Each row has a name. Each question is about the rows just above it.

zel: [130 142  96 169]
nunu: [125 130 143 157]
Molo: [129 156 169 131]
gumed: [135 109 130 110]
vitu: [ 78 148 115 169]
sado: [162  97 156 113]
dofi: [173 143  96 156]
bamun: [ 82  92 177 145]
rop: [ 79 155 106 148]
Basup: [ 97 126 149 156]
Which value is in both zel and gumed?
[130]
Which value is in both zel and dofi?
[96]
The one value in zel and vitu:
[169]
Shared by nunu and dofi:
[143]
The one value in dofi and Basup:
[156]
The one value in Molo and sado:
[156]

zuko: [ 71 183 136 107 149 110 120 113  97 137 123 111 103 120 123 155 134 153
  96 139 150 124 150 102 140 132 145 110]
feve: [122 104 132 104 136 117  97 124 141 103 110 103 147 141 155 114 137 111
 118 129 147 111 132 110 124 153 151 126]
Fev: [125 144 118 128 135 152 142 109 101 139  99 105 134 130 119 156 106 155
 103 141 129  91  96 143  96 145 133 142]
Whose row is [125 144 118 128 135 152 142 109 101 139  99 105 134 130 119 156 106 155
 103 141 129  91  96 143  96 145 133 142]?
Fev

kipiv: [162 103  87 172]
mumub: [118 124 110 132]
vom: [139 135  86 135]
lik: [118 124 110 171]
giv: [134 134 141 158]
Buk: [123 133 126 133]
taru: [123 133 126 134]
tizo: [138 133 101 158]
dizo: [142 128 156 157]
vin: [130 136 109 134]
sep: [169 101 157 172]
mutap: [133 132 149 119]
Shared by giv and vin:
[134]
Which value is in both taru and mutap?
[133]
The one value in mumub and mutap:
[132]
Whose row is [138 133 101 158]?
tizo
Which value is in both tizo and giv?
[158]
Shared by dizo and sep:
[157]

Fis: [ 70 156 108 144 116  88 129  71 182 151 120]
zusik: [160 127  82 183 125  87 113 141 129 146  89]
bamab: [123  98 137 104 132 141 162  78 137  96 122]
vab: [127 118 111 102 165 117  97  71 130 125  90]
zamu: [132 129 128 167 106 118  87 142 127 142 131]
Shared by vab and Fis:
[71]
Which value is in both Fis and zusik?
[129]
Which value is in both zamu and Fis?
[129]

Dezup: [142 160  97 171 115 128 118 112 113 142 153 111 111 154 141 121 164 128
  71 128  95 131  98 106 142 140]
penob: [144 159  96 171 114 129 117 110 112 143 153 110 112 156 138 121 165 128
  71 126  95 128  98 105 141 141]
Lotof: [147 162  95 173 110 129 122 110 115 146 149 110 110 156 135 122 166 129
  74 130  93 125  99 107 139 142]
rozu: [148 161  94 170 107 129 124 108 114 146 148 107 108 155 135 125 166 129
  74 130  92 123 100 106 139 141]
zuv: [126 147 116 167 125 128 103 113 100 137 153 130 113 151 162 121 158 121
  73 129 119 145 100 106 150 141]
kopa: [146 161  96 173 110 130 118 109 113 143 151 110 112 154 139 121 165 127
  72 127  93 127 100 107 138 140]
Maraf: [149 153  97 164 102 121 131  95 114 146 138 110  96 159 131 123 167 139
  92 142  95 103 108 101 136 147]
Sop: [149 160  94 171 108 128 123 107 115 145 148 107 110 156 126 125 166 131
  75 130  92 123 100 107 137 141]
rila: [148 162  94 172 109 128 127 108 115 146 150 107 110 156 134 123 167 129
  92 127  90 122 100 106 139 140]
The row with [149 160  94 171 108 128 123 107 115 145 148 107 110 156 126 125 166 131
  75 130  92 123 100 107 137 141] is
Sop

bupef: [156 138 130 108 144]
pidi: [115 149 118 113 114]
fav: [111 144 119 143 118]
Tel: [139 146 119 110 115]
rol: [136 139 113 103 111]
vadi: [142 138 119 107 137]
doni: [142 143 118 107 118]
Which value is in both bupef and vadi?
[138]
The one value in Tel and vadi:
[119]

Timi: [147 170 147 129 125]
Zozu: [149 129 135 128  96]
Mogum: [147 170 150  80 135]
nad: [149 135 135 138 127]
Which value is in both Zozu and Mogum?
[135]
Which value is in both Timi and Zozu?
[129]

ralab: [107 104 108 107 106 103 116 115 108]
Mevi: [107 137 105 109 170 162 185 133 109]
pebek: [103 104  92 109  69 103 121 119 109]
Vam: [155 163 105  69 170 162 185 133 184]
kemiz: [157 103 128 109 148 163 152 120 185]
Shared by ralab and Mevi:
[107]
Which value is in both Mevi and pebek?
[109]
Shared by pebek and Mevi:
[109]
[103 104  92 109  69 103 121 119 109] is in which row?
pebek
Which value is in both Mevi and ralab?
[107]
Whose row is [107 104 108 107 106 103 116 115 108]?
ralab

mobu: [142 139 122 118]
Vuzo: [177 128 104  81]
Konam: [125 122 118 134]
ravuz: [165 127 118 119]
Fome: [114 138 124 119]
gubod: [ 82 142 110 141]
Rese: [186 133 158 176]
Shared by gubod and mobu:
[142]
Shared by Fome and ravuz:
[119]

Bel: [119 115 120 131]
lisug: [112 102 112 121]
pid: [114 106 110 127]
gonim: [104 119 135 118]
Bafe: [120 184 141 109]
Pegug: [124 109 124 132]
refar: [ 72 136 114 114]
Tik: [120 106 117 119]
Shared by pid and Tik:
[106]
[120 184 141 109] is in which row?
Bafe
Which value is in both gonim and Tik?
[119]
Shared by Bel and Bafe:
[120]
Where do [104 119 135 118] appear?
gonim
Shared by Pegug and Bafe:
[109]

nabe: [127 117 136 146  90 135 102 118 116 133 128 147 117 109 133 123 109 165
 133 102 107 140 128 112 113 102 121 126 130 120 110 150 148 152 149 114
 159 123 110 157 110 124 128 154  98 122 107 125 147 115 133 183 128 117
 143 123 114 119 125 106 119 134  98]
Nupa: [132 174 153 114 113 142 137 116 158 126 146 134 164 145 129 123 113 112
 134 114 157 127 140 129 118 130 168 156 120  94 127 137 134 105 139 173
 135 124 107 100 124 127 135 148 120 122 101 125 133 116 167 114 133 136
 117 128 147 121 131 146 119 160  99]
Nipul: [155 150 134 125 130 123 105 118 113 126 141 120 128 147 125 146 104 124
 157 112 156 158 140 130 112 105 123 117 112  98 119 127 162 124 125 143
 125 126 128 119 116 118 107 136  86 133 111 123 131 123 148 166 130 126
 137 135 173 154 134 104 170 135 146]
Letev: [125 110 111 146 113 120 113 139 101 125 119 120 124 109 126 124 145 134
 123 127 103 124 125 117 139 111 114 115 130 183 113 120 123 159 121 103
 118 124 147 169 122 124 114 115 144 128 164 133 124 146 110 124 127 117
 129 124  98 126 125 101 122 115 123]
tuno: [127 117 136 146  90 135 120 118 116 133 128 147 117 109 133 123 109 165
 133 102 103 140 128 112 113 102 121 126 130 120 110 150 148 152 149 114
 159 123 110 157 110 124 128 154  98 122 107 129 124 123 124 103 142 148
 116 126 157 129 133 141 146 125 171]
nuto: [125 126 152 124  91 163 170 117 160 129 137 155 136 113 157 122 117 134
 130 105 115 126 132 113 122 120 139 146 148 103 117 156 132 115 150 130
 170 133 104 108 111 150 168 156 138 120 101 124 137 112 150 127 129 121
 120 137 123 114 126 156 116 146  95]
kose: [132 174 153 114 113 142 137 116 158 126 146 134 164 145 129 123 113 112
 134 114 157 127 140 129 118 130 168 156 120  94 127 137 134 105 139 173
 135 124 107 100 124 127 135 148 120 122 101 125 133 116 167 114 133 136
 117 128 174 119 127 160 124 162 109]
Whose row is [125 110 111 146 113 120 113 139 101 125 119 120 124 109 126 124 145 134
 123 127 103 124 125 117 139 111 114 115 130 183 113 120 123 159 121 103
 118 124 147 169 122 124 114 115 144 128 164 133 124 146 110 124 127 117
 129 124  98 126 125 101 122 115 123]?
Letev
Whose row is [127 117 136 146  90 135 102 118 116 133 128 147 117 109 133 123 109 165
 133 102 107 140 128 112 113 102 121 126 130 120 110 150 148 152 149 114
 159 123 110 157 110 124 128 154  98 122 107 125 147 115 133 183 128 117
 143 123 114 119 125 106 119 134  98]?
nabe

Dumeb: [129 133 146 107 150 142 137 136 156 130 123 132 111 119 150 132 135 112
 141 110 132 133 129 110 110 103 135 147 118 132 122 134 129 127 101 119
 119 131 141 124 128 109 110 126 100 147 131 137 114 113 117 130 143 129
 123 123 147 135 110]
gami: [138 124 125 149 137 134 117 130 123 124 133 127 122 139 129 129 103 110
 107 138 125 134 136 128 112 108 143 127 137 125 110 112 122 124 122 115
 125 154 118 130 136 109 107 119  85 151 118 120 135 140 149 113 130 130
 142 131 124 132 151]
dipas: [137 109 137 157 132 130 130 122 139 122 126 138 118 128 116 116 117 112
 102 112 148 146 127 122 114 133 134 160 139 135 117 104 126 136 112 127
 110 126 134 126 126 101 112 130  96 149 141 138 131 127 120 129 138 139
 139 135 143 129 122]
Lumi: [129 133 146 107 150 142 137 136 156 130 123 132 111 119 150 132 135 112
 141 110 132 133 129 110 110 103 135 147 118 132 132 124 121 119 119 131
 134 117 130 108 120 133 110 120 128 134 117 149 144 118 135 126  98 125
 121 143 120 116 134]
lin: [137 107 135 149 134 130 126 124 136 125 122 144 121 135 122 119 108 119
  97 120 142 148 130 120 111 134 138 155 144 134 115 108 126 129 108 121
 113 132 133 129 129 102 106 127  91 151 135 134 125 123 124 128 145 136
 137 129 144 133 124]
vekez: [136 112 133 157 131 132 130 123 137 120 129 136 121 132 121 118 108 109
 101 118 136 136 127 123 114 127 138 152 142 134 111 100 123 130 112 123
 113 134 130 133 128  99 122 128  89 153 134 133 133 134 130 125 137 138
 141 129 139 132 134]
mivi: [145 121 143 139 149 132 107 141 122 138 126 119 110 128 116 131 139 120
 123 122 169 117 144 129 116 109 125 138 118 121 139 142 130 148 136 121
 123 133 125  90 130 127 129 120 121 129 137 135 133 110 126 118 123 121
 137 120 126 119 117]
gesi: [142 124 150 137 149 132 121 136 132 136 128 125 107 115 123 127 142 111
 128 107 159 129 134 122 115 113 124 153 117 130 137 122 127 159 131 128
 121 119 127  93 124 128 121 123 124 130 138 144 140 114 124 126 119 128
 137 165 128 115 120]
danor: [123 124 141 129 128 152 145 129 141  98 135 108 122 145 133 136 124 110
 142 123 139 122 120 120 118 104 142 128 130 125 121 145 113 132 113 135
 128 135 135 146 114 102 136 132 117 151 122 135 144 132 133 110  87 125
 119 121 127 120 142]
Whose row is [138 124 125 149 137 134 117 130 123 124 133 127 122 139 129 129 103 110
 107 138 125 134 136 128 112 108 143 127 137 125 110 112 122 124 122 115
 125 154 118 130 136 109 107 119  85 151 118 120 135 140 149 113 130 130
 142 131 124 132 151]?
gami
[145 121 143 139 149 132 107 141 122 138 126 119 110 128 116 131 139 120
 123 122 169 117 144 129 116 109 125 138 118 121 139 142 130 148 136 121
 123 133 125  90 130 127 129 120 121 129 137 135 133 110 126 118 123 121
 137 120 126 119 117] is in which row?
mivi
Whose row is [129 133 146 107 150 142 137 136 156 130 123 132 111 119 150 132 135 112
 141 110 132 133 129 110 110 103 135 147 118 132 132 124 121 119 119 131
 134 117 130 108 120 133 110 120 128 134 117 149 144 118 135 126  98 125
 121 143 120 116 134]?
Lumi
The row with [136 112 133 157 131 132 130 123 137 120 129 136 121 132 121 118 108 109
 101 118 136 136 127 123 114 127 138 152 142 134 111 100 123 130 112 123
 113 134 130 133 128  99 122 128  89 153 134 133 133 134 130 125 137 138
 141 129 139 132 134] is
vekez

nopav: [140 137 137 131 145 122 132  87]
desek: [105 126  94 144 147 143 141 155]
zupo: [151 140 125 120 123 139 130 121]
Nid: [127 150 104 146 128 144 116 136]
Maf: [108 132 134 127 156 173 130 135]
rozip: [ 95 109 127 139 146 127 124 153]
kodaf: [121 133 140 135 145 109 117 104]
zon: [145 123 137 125 124 133 132 139]
fofo: [103 138 121 137 128 109 116 125]
zasem: [131 130 134 130 142 113 117  99]
Shared by kodaf and rozip:
[109]
Shared by fofo and nopav:
[137]
Shared by Maf and zon:
[132]
Shared by rozip and zupo:
[139]

Das: [146 145  94 130 137  83 147]
tikib: [169  96  68 121 146 144 167]
Mada: [170 162  68 122 143 146 169]
vik: [150 162  85 112 143  87 143]
tiri: [145 146  93 131 139 131 130]
Which value is in both Mada and tiri?
[146]
The one value in tikib and Das:
[146]

pedi: [129 140 125 127 137 120 129 127 113 118 130 120 111 143 126 126 121 118
 138 134]
dirur: [129 140 125 127 137 120 129 127 113 118 130 120 111 143 126 126 177 108
 122 140]
tideg: [129 140 125 127 137 120 129 127 113 118 130 120 111 137 129 158 111 121
 128 124]
Whose row is [129 140 125 127 137 120 129 127 113 118 130 120 111 143 126 126 177 108
 122 140]?
dirur
Whose row is [129 140 125 127 137 120 129 127 113 118 130 120 111 137 129 158 111 121
 128 124]?
tideg

lepet: [146 153 142 120 114 154 104 120 147 169 108 126 136 111 103 149 112 112
 134 113 121 125 176 118 113 144 115 144 126 134 144 155 113 126  94 145
 128 149 159 109 125 152 139 143  98 126 154 141 107 147 152 124 111 107
  95]
Molu: [146 120 105 128 158 128 144 154 124 135 168 129 152 143 107 134 102 147
 153 144 133  88 118 111 119 138 147 139 112 119 105 121 125 123 121 151
 127 115 127 112 159 125 121 139 177 135 143 126 150 148 122 128 124 114
 131]
Did: [139 142 123 146 120 118 162 151 132 120 145 154  88 117 169 139 115 141
  94 160 144 110 148 145 181 155 131 143  87 112 127 131 151 125 113 125
 111 140 138 158 177 138 126 101 158 125  86 139 145 102 150 115 146 120
 132]
The row with [146 120 105 128 158 128 144 154 124 135 168 129 152 143 107 134 102 147
 153 144 133  88 118 111 119 138 147 139 112 119 105 121 125 123 121 151
 127 115 127 112 159 125 121 139 177 135 143 126 150 148 122 128 124 114
 131] is
Molu
Where do [139 142 123 146 120 118 162 151 132 120 145 154  88 117 169 139 115 141
  94 160 144 110 148 145 181 155 131 143  87 112 127 131 151 125 113 125
 111 140 138 158 177 138 126 101 158 125  86 139 145 102 150 115 146 120
 132] appear?
Did
Whose row is [146 153 142 120 114 154 104 120 147 169 108 126 136 111 103 149 112 112
 134 113 121 125 176 118 113 144 115 144 126 134 144 155 113 126  94 145
 128 149 159 109 125 152 139 143  98 126 154 141 107 147 152 124 111 107
  95]?
lepet

luvi: [135 161 118 109 123 118 145 127 135 107]
lon: [131 139 125 122 127 123 136 125 132 120]
puse: [120 148 119 120 112 141 118 159  98 118]
Tis: [135 145 123  98 120 117 143 117 140 113]
ledu: [119 117 119 138 138 124 120 112 143 137]
Masi: [131 139 125 121 127 123 136 125 143 120]
Bir: [141 139 125 122 127 123 136 143 117 104]
Shared by Masi and puse:
[120]
Which value is in both puse and lon?
[120]
Shared by luvi and puse:
[118]
Whose row is [131 139 125 122 127 123 136 125 132 120]?
lon
Shared by puse and Bir:
[141]
Which value is in both lon and ledu?
[120]

nanu: [120 114 149  97 138 107 124 112 133 123 105 120 123 138 138 128 109 127
 144 137 150 150]
gidoz: [110 129 159  86 154 118 111 108 125 126 112 136 117 145 159 117 125 124
 127 128 170 155]
foge: [119 126 157  86 119 102 133 110 142 125 108 136 123 139 144 124 133 125
 142 134 147 154]
lef: [133 124 130 116 127 132 119 117 133 125 130 129 123 135 136 126 123 126
 142 129 135 135]
zas: [134 123 134 119 130 131 125 119 133 124 129 130 127 131 132 123 127 126
 140 126 130 133]
Famu: [117 116 157  90 131 103 125 113 137 115 105 135 126 142 144 135 134 119
 141 135 152 157]
pek: [117 116 157  90 131 103 125 113 137 115 105 135 126 142 144 126 134 119
 141 138 152 157]
puzot: [105 139 155 108 110 111 125 109 129 127 120 136 128 147 162 123 122 129
 127 136 159 151]
fuvu: [114 136 158  79 109 104 129 112 136 124 111 139 122 143 152 120 127 129
 135 134 151 153]
Whose row is [114 136 158  79 109 104 129 112 136 124 111 139 122 143 152 120 127 129
 135 134 151 153]?
fuvu
Where do [105 139 155 108 110 111 125 109 129 127 120 136 128 147 162 123 122 129
 127 136 159 151] appear?
puzot

labug: [179 101 117 134 106 126 114 129  74 110 178 100  88 153  76 119 171  74
 156 171 139 131  77]
lete: [129 108 144 109  75 127 131 105 178 105 173 143 127  81 152  91 161  79
 183 155 171 165 146]
sef: [159 100 110 168 110 180  97  71 182  73 172 151 136 145 100 176 156 156
 138 120  72 139 168]
Mar: [143 170 182 156 140 109 110  92 143 137 168 105  96 140 184  75  72 120
 167 116 106 162 183]
pogit: [ 95 160 164  73 129  89 114 182 110  99 125  91 102  86 151 182 145 140
 109 101  88 144 154]
Fut: [ 94 167 144  78  84 131 112 172 148 168 181 174 148 133 138 170 162  90
  96  94 154 171 185]
resun: [186 112 164 146 174 125  76 184 185  76  83 179 169 112 162  98  78 156
 142  99 102 181 175]
mup: [180  98 128  79  72  81 102 178 126 164 110 154 108 135 122  97 183 124
 109 177 184 102 112]
dukap: [ 85 123 141 143 183 139 157  87  75 163 164 154 132 136 110 109 119 113
 165 175 172 155 116]
bebuk: [133 171 185  76 153 102 113 134 178  77 162 166  91 153 168  73 104 129
  87  79 110 183  84]
fek: [178 135 142  76 154 152  89 111 134  76 112  71 121 173 139 151 121 118
 180 112 110 110 161]
kiz: [158 177 174 173  85 178  80  85  99  79 109  81 146 122 139 168 133  83
  79  74  85 181 104]
Where do [ 85 123 141 143 183 139 157  87  75 163 164 154 132 136 110 109 119 113
 165 175 172 155 116] appear?
dukap
Which row holds [158 177 174 173  85 178  80  85  99  79 109  81 146 122 139 168 133  83
  79  74  85 181 104]?
kiz

